Below is a small trained network, with its code and all its weights. Each question gives an input and a class and asks what happens when units are switched off, that is, made to give their printed mean instead of their output.

import numpy as np


def w(rows, s, z=0):
    codes = np.array(rows[::2]) - 128.0
    scale = np.full(codes.shape[1], s)
    scale[-1] = z or s
    return codes * scale


def f(y):
    return np.maximum(y, 0)


def log_softmax(a):
    a = a - a.max(-1, keepdims=True)
    return a - np.log(np.exp(a).sum(-1, keepdims=True))


def net(x, mask):
    res = np.array(x, float).reshape(1, 7) / 4 @ E
    y = f(res @ A[0][:, :-1].T + A[0][:, -1])
    res = res + np.where(mask, y, B[0][:, -1]) @ B[0][:, :-1]
    return log_softmax(res[-1] @ U[:, :-1].T + U[:, -1])


A, B = {}, {}
E = w([
[179,107,247,208,156],'x0',
[238,74,65,48,157],'x1',
[183,108,91,255,104],'x2',
[181,189,151,104,33],'x3',
[193,225,143,171,194],'x4',
[114,106,219,117,165],'x5',
[169,198,192,136,205],'x6',
],0.0093)
A[0] = w([
[134,128,126,130,133,74],'N1',
[200,122,182,67,177,159],'N2',
[120,245,183,115,126,11],'N3',
[182,203,163,138,140,101],'N4',
[63,77,218,91,216,125],'N5',
[168,154,134,145,148,71],'N6',
[7,112,132,137,65,74],'N7',
[93,106,166,114,166,141],'N8',
[128,135,203,239,159,56],'N9',
[200,142,163,127,127,83],'N10',
[164,114,148,112,107,48],'N11',
[29,77,107,87,52,124],'N12',
[103,112,88,79,85,2],'N13',
[14,159,87,235,206,88],'N14',
[146,184,90,136,51,103],'N15',
[161,120,153,95,198,139],'N16',
[149,13,78,120,124,123],'N17',
[190,107,152,77,93,46],'N18',
[116,148,230,212,105,25],'N19',
[122,134,209,252,166,91],'N20',
],0.012,0.0058)
B[0] = w([
[151,130,123,102,114,128],'N1',
[96,185,112,125,145,188],'N2',
[180,69,65,162,82,187],'N3',
[102,106,176,64,114,189],'N4',
[48,206,212,33,180,221],'N5',
[95,129,150,111,175,155],'N6',
[64,209,96,108,205,218],'N7',
[114,141,150,57,143,173],'N8',
[165,66,194,101,72,215],'N9',
[93,144,123,113,158,163],'N10',
[115,143,100,141,154,135],'N11',
[107,156,253,11,154,249],'N12',
[139,96,194,128,115,180],'N13',
[121,200,2,174,166,216],'N14',
[113,151,177,108,165,185],'N15',
[111,165,148,104,100,174],'N16',
[177,90,89,206,63,205],'N17',
[125,144,80,167,166,150],'N18',
[142,66,188,135,100,205],'N19',
[148,35,207,85,100,231],'N20',
],0.0097,0.016)
U = w([
[153,9,166,164,89,6],'0',
[152,183,2,252,118,127],'1',
[90,254,154,137,141,238],'2',
],0.009,0.002)

Each question gives the input, the list of numbers given to net, and the class t.
The units are the neurons (one row each of A and B). Each row of codes is followed by its name. A weight is (code - 128) times the scale printed after its matrix; where a second scale follows, it is the last column's (A, B and U).
mask holds one flag per neuron, in row order. A switched-off neuron (its flag False) gives its mean, the last column of its row in B, instead of its output. The means were averaged over made-up inputs and are rounded, as every weight is.
A unit's drop is (log p(t) with every unit on - log p(t) with that unit switched off) / (log p(t) with every unit on - log p(t) with every unit switched off).
The circuit of an input: a set's keep is (log p(t) with only the set's units on - log p(t) with every unit switched off) / (log p(t) with every unit on - log p(t) with every unit switched off). Starting from the 12 units with the biggest drops (on a tie, the unit counted first), units are removed one at a time, each time the one whose removal leaves the highest keep (on an exact tie, the one counted first), for as long as the keep stays at least 0.8.
circuit, biggest first: the units of the circuit, biggest drop first
k most important neurons: the k neurons with the biggest drops, biggest first
drop of u: that unit's drop, to one decimal
input [5,-1,-7,7,7,4,5], class 0: circuit, biggest first => [N3]
input [-3,5,3,4,0,6,-2], class 1: circuit, biggest first => [N12; N20; N5]
input [-5,1,2,-2,2,0,-2], class 1: circuit, biggest first => [N5; N20; N12]
input [-7,8,-3,-4,-5,8,-5], class 2: 3 most important neurons => [N12; N20; N5]
input [-6,6,7,3,2,-3,4], class 1: 2 most important neurons => [N12; N5]
input [5,-8,-3,-5,2,2,-2], class 0: 2 most important neurons => [N20; N9]
input [8,8,0,-6,-1,7,2], class 2: 2 most important neurons => [N5; N2]
input [-2,0,-2,-5,1,-6,5], class 1: 2 most important neurons => [N12; N5]
input [3,6,4,-4,-2,0,-5], class 1: drop of N13 => 0.1
input [1,-8,7,2,6,-6,-4], class 0: drop of N20 => 0.2
input [3,6,-7,6,-4,4,-8], class 2: drop of N20 => 0.4
input [-6,-3,-4,-4,0,-6,8], class 1: drop of N12 => 0.3
